Below are the code and all the weights of a small trained network. Each question names an input and a target symbol and asks about switching units off, where a switched-off unit gives its printed mean instead of its output.

import numpy as np


def w(rows, s, z=0):
    codes = np.array(rows[::2]) - 128.0
    scale = np.full(codes.shape[1], s)
    scale[-1] = z or s
    return codes * scale


def f(y):
    return y / 2 * (1 + np.tanh(0.7978845608 * (y + 0.044715 * y**3)))


def softmax(a):
    e = np.exp(a - a.max(-1, keepdims=True))
    return e / e.sum(-1, keepdims=True)


def log_softmax(a):
    a = a - a.max(-1, keepdims=True)
    return a - np.log(np.exp(a).sum(-1, keepdims=True))


def net(x, mask):
    ids = ['βγδζηθλμξπσφψω'.index(c) for c in x.split()]
    T = len(ids)
    res = E[ids] + P[:T]
    u = 0
    for l in range(2):
        r = res
        for j in range(2):
            rows = slice(2 * j, 2 * j + 2)
            q, k, v = (r @ M[l][rows].T for M in (Q, K, V))
            z = softmax(np.where(np.tri(T) > 0, q @ k.T / 2**0.5, -1e9)) @ v
            o = O[l][rows]
            res = res + np.where(mask[u + j], z, o[:, -1]) @ o[:, :-1]
        u += 2
        y = f(res @ A[l][:, :-1].T + A[l][:, -1])
        res = res + np.where(mask[u : u + 8], y, B[l][:, -1]) @ B[l][:, :-1]
        u += 8
    return log_softmax(res[-1] @ U[:, :-1].T + U[:, -1])


Q, K, V, O, A, B = {}, {}, {}, {}, {}, {}
E = w([
[104,107,147,6,161,44,171,98,44,166,98],'β',
[142,128,6,100,129,146,28,244,202,192,155],'γ',
[187,50,163,122,164,184,109,69,150,154,229],'δ',
[78,89,236,143,102,161,86,206,154,114,121],'ζ',
[146,160,159,122,98,206,125,49,193,107,136],'η',
[165,83,185,190,211,96,172,121,84,26,153],'θ',
[102,44,93,120,84,118,83,54,150,135,150],'λ',
[87,98,154,111,106,129,215,84,24,218,102],'μ',
[180,181,97,160,137,109,139,174,144,101,95],'ξ',
[27,108,218,122,117,196,161,109,152,146,208],'π',
[127,97,11,46,152,143,96,62,113,71,108],'σ',
[118,14,144,93,142,233,146,138,77,95,161],'φ',
[73,40,84,67,47,101,105,164,56,71,72],'ψ',
[52,41,59,190,144,148,169,140,107,93,30],'ω',
],0.018)
P = w([
[96,106,216,97,253,47,98,62,138,8,145],'0',
[30,166,194,164,141,198,64,130,54,77,175],'1',
[98,110,186,115,142,151,131,161,61,116,143],'2',
[66,120,187,140,159,211,73,147,90,130,103],'3',
[81,109,138,124,137,171,143,160,50,140,106],'4',
[127,89,134,95,149,159,178,155,62,146,113],'5',
[134,77,106,91,111,129,193,160,48,150,118],'6',
[96,99,93,101,126,150,155,180,33,151,114],'7',
[125,89,92,98,140,151,158,157,68,144,84],'8',
[132,100,72,92,117,136,152,180,41,132,105],'9',
[111,101,70,105,132,126,137,156,31,87,138],'10',
],0.0046)
Q[0] = w([
[32,242,83,137,72,1,122,78,248,125,97],'L0H0',
[91,97,92,125,121,87,210,123,196,165,92],'L0H0',
[138,187,188,232,127,93,181,158,225,172,182],'L0H1',
[97,133,116,230,151,120,139,163,58,147,109],'L0H1',
],0.0075)
K[0] = w([
[161,138,197,164,162,80,112,82,56,15,171],'L0H0',
[103,91,131,154,118,2,130,136,147,81,52],'L0H0',
[159,160,235,189,134,139,166,63,126,30,167],'L0H1',
[151,55,155,168,144,129,196,120,52,125,48],'L0H1',
],0.0074)
V[0] = w([
[158,103,58,128,254,164,6,180,42,161,214],'L0H0',
[195,208,52,176,92,93,125,153,113,154,85],'L0H0',
[224,118,109,185,177,125,150,191,196,144,201],'L0H1',
[185,140,46,160,161,60,67,236,157,216,215],'L0H1',
],0.0039)
O[0] = w([
[193,97,105,64,207,77,94,139,141,87,142,229],'L0H0',
[102,156,104,198,159,169,12,103,94,67,126,2],'L0H0',
[104,153,128,211,121,189,99,164,104,163,204,64],'L0H1',
[82,120,89,104,96,167,159,49,103,126,111,86],'L0H1',
],0.011,0.004)
A[0] = w([
[138,193,1,108,171,160,72,67,150,168,165,157],'L0N0',
[161,183,98,81,150,67,218,174,208,162,108,228],'L0N1',
[83,135,181,152,159,138,136,171,173,124,109,123],'L0N2',
[176,121,144,218,197,103,126,79,121,117,153,4],'L0N3',
[38,99,201,69,176,142,138,99,145,216,143,75],'L0N4',
[129,117,115,129,212,106,200,136,135,146,113,115],'L0N5',
[125,127,68,104,181,125,120,95,107,174,88,125],'L0N6',
[120,149,182,113,103,147,161,92,126,188,172,52],'L0N7',
],0.0074,0.0027)
B[0] = w([
[93,166,158,118,135,146,191,143,146,200,135,203],'L0N0',
[71,201,133,157,118,148,65,119,133,80,185,254],'L0N1',
[107,99,96,107,128,132,171,106,88,145,185,165],'L0N2',
[162,132,170,127,80,197,87,102,164,210,112,140],'L0N3',
[189,104,82,165,65,80,164,140,76,117,199,241],'L0N4',
[135,130,143,129,128,148,13,180,65,98,61,212],'L0N5',
[107,135,175,121,130,79,137,68,100,163,254,185],'L0N6',
[172,72,12,149,187,121,203,54,163,128,137,166],'L0N7',
],0.0085,0.0065)
Q[1] = w([
[130,194,110,149,95,232,146,114,186,110,168],'L1H0',
[160,119,193,124,114,146,63,205,93,86,144],'L1H0',
[148,217,154,105,151,81,8,100,253,133,112],'L1H1',
[116,226,147,123,59,229,156,239,239,54,136],'L1H1',
],0.0057)
K[1] = w([
[136,139,185,106,103,217,145,134,153,137,155],'L1H0',
[177,126,255,175,121,147,145,116,123,88,97],'L1H0',
[130,77,159,129,175,116,138,102,106,86,128],'L1H1',
[102,42,97,119,158,169,165,66,43,9,124],'L1H1',
],0.0077)
V[1] = w([
[78,109,87,82,92,126,60,107,127,253,97],'L1H0',
[155,219,155,178,180,83,213,183,168,109,112],'L1H0',
[105,100,104,128,118,148,114,134,78,184,124],'L1H1',
[121,108,117,153,135,187,159,78,52,49,127],'L1H1',
],0.0061)
O[1] = w([
[115,164,109,158,105,102,120,145,76,70,189,86],'L1H0',
[106,192,82,85,75,151,88,193,26,129,141,3],'L1H0',
[105,89,165,164,93,130,97,147,61,96,116,157],'L1H1',
[160,90,153,164,248,58,128,97,152,93,138,64],'L1H1',
],0.011,0.0039)
A[1] = w([
[43,207,209,148,96,107,54,90,37,124,195,39],'L1N0',
[157,180,181,58,101,129,166,102,26,100,55,209],'L1N1',
[161,167,204,153,147,89,104,133,106,241,247,118],'L1N2',
[146,150,231,46,147,98,254,64,81,160,96,161],'L1N3',
[95,106,189,103,89,123,78,141,96,134,44,4],'L1N4',
[102,75,95,114,178,111,165,154,102,129,109,78],'L1N5',
[100,178,176,57,161,107,153,123,121,103,13,77],'L1N6',
[128,2,89,101,139,140,170,66,67,105,96,112],'L1N7',
],0.0064,0.0025)
B[1] = w([
[156,163,125,105,152,106,159,153,166,107,83,189],'L1N0',
[80,156,175,106,163,142,99,161,162,103,152,174],'L1N1',
[177,100,144,135,100,169,79,113,114,120,64,195],'L1N2',
[121,143,186,209,77,166,91,95,144,70,138,214],'L1N3',
[196,129,137,136,100,132,143,76,121,51,98,154],'L1N4',
[97,183,146,139,162,183,170,147,100,52,164,162],'L1N5',
[112,171,83,151,142,253,96,142,89,117,141,155],'L1N6',
[125,168,101,133,178,52,84,113,150,147,98,253],'L1N7',
],0.011)
U = w([
[81,172,169,201,162,106,87,54,64,198,96,161],'β',
[127,203,62,174,142,147,49,203,187,176,140,244],'γ',
[126,131,161,153,170,254,88,78,50,153,126,64],'δ',
[159,97,144,27,241,117,216,145,112,86,144,201],'ζ',
[180,113,52,178,139,155,157,109,90,24,223,67],'η',
[241,120,72,73,164,125,135,70,96,115,67,121],'θ',
[138,141,55,114,117,118,113,115,98,122,129,138],'λ',
[175,184,163,80,131,89,119,108,111,111,106,56],'μ',
[95,141,60,219,211,149,103,126,123,142,69,160],'ξ',
[60,22,116,142,71,158,63,196,147,106,190,171],'π',
[110,192,171,113,167,186,237,63,238,148,43,171],'σ',
[22,120,119,92,218,186,35,48,103,172,210,129],'φ',
[68,92,98,87,120,56,99,94,193,154,46,163],'ψ',
[107,74,23,161,65,191,36,128,194,14,113,4],'ω',
],0.0053,0.0038)

Each question gives the input, a string of symbols that net reads in full, and the target symbol t.
The units are the heads (2 rows each of Q, K, V and O) and the neurons (one row each of A and B). Each row of codes is followed by its name. A weight is (code - 128) times the scale printed after its matrix; where a second scale follows, it is the last column's (O, A, B and U).
mask holds one flag per unit, layer by layer, with each layer's heads first. A switched-off unit (its flag False) gives its mean, the last column of its rows in O or B, instead of its output. The means were averaged over made-up inputs and are rounded, as every weight is.
A unit's drop is (log p(t) with every unit on - log p(t) with that unit switched off) / (log p(t) with every unit on - log p(t) with every unit switched off).
The circuit of an input: a set's keep is (log p(t) with only the set's units on - log p(t) with every unit switched off) / (log p(t) with every unit on - log p(t) with every unit switched off). Starting from the 12 units with the biggest drops (on a tie, the unit counted first), units are removed one at a time, each time the one whose removal leaves the highest keep (on an exact tie, the one counted first), for as long as the keep stays at least 0.8.
circuit, biggest first: the units of the circuit, biggest drop first
unit that matters most: the unit with the biggest drop
k most important neurons: the k neurons with the biggest drops, biggest first
top k neurons in layer l: the k neurons of layer l with the biggest drops, biggest first
heads that matter: for each layer, one digit per head in row order, 1 if its drop is at least 0.15 and else 0, layers parted by /
input φ ω λ σ γ π δ φ φ η, target η: unit that matters most => L1H0
input θ δ γ μ ψ ξ ζ φ β ψ, target ψ: circuit, biggest first => [L1N7; L0H1; L1N6; L0N1]
input η ζ δ φ, target ζ: heads that matter => 10 / 00
input η δ λ π φ θ, target δ: top 3 neurons in layer 1 => [L1N7; L1N6; L1N0]
input λ φ γ η θ, target θ: heads that matter => 11 / 10
input η σ φ ψ λ ξ γ β, target β: heads that matter => 01 / 00
input σ η ψ σ η ξ, target γ: heads that matter => 01 / 10
input π η μ β, target μ: 4 most important neurons => [L0N1; L1N0; L0N4; L0N6]
input φ σ θ φ θ λ, target ψ: 2 most important neurons => [L1N6; L0N0]
input θ φ δ, target θ: circuit, biggest first => [L1N2; L0H0; L1N1]
input φ ξ μ γ β ω, target ω: top 2 neurons in layer 0 => [L0N0; L0N5]
input β ζ γ π φ η η, target η: circuit, biggest first => [L1H0; L0H1; L0N0; L0N7]
input μ θ ψ φ ω μ ω β γ ψ, target ψ: top 4 neurons in layer 1 => [L1N7; L1N0; L1N3; L1N6]
input ω δ μ φ, target ζ: heads that matter => 01 / 01
input φ δ β, target μ: 2 most important neurons => [L1N0; L0N1]
input φ β μ ξ ζ δ ξ η η γ μ, target μ: 2 most important neurons => [L1N0; L0N0]
input μ φ ψ η ω θ γ φ σ, target σ: 4 most important neurons => [L1N0; L0N0; L0N6; L0N4]
input ζ φ η π δ, target θ: top 2 neurons in layer 1 => [L1N2; L1N1]
input ξ η δ ψ ψ π, target η: heads that matter => 00 / 00
input ω π γ η η η θ ω λ, target λ: top 2 neurons in layer 1 => [L1N0; L1N3]
input π γ δ ζ, target ζ: heads that matter => 10 / 00
input φ φ π η ψ δ θ, target δ: heads that matter => 00 / 10
input ψ φ γ ζ δ λ, target λ: top 2 neurons in layer 0 => [L0N0; L0N4]
input φ γ ζ, target ζ: most important neuron => [L1N3]
input ω φ θ θ γ η σ μ π, target π: heads that matter => 10 / 01
input ω λ μ γ θ, target θ: top 2 neurons in layer 1 => [L1N4; L1N3]
input π σ η γ μ φ, target φ: top neuron in layer 0 => [L0N1]
input ψ η ψ γ μ, target μ: top neuron in layer 0 => [L0N6]
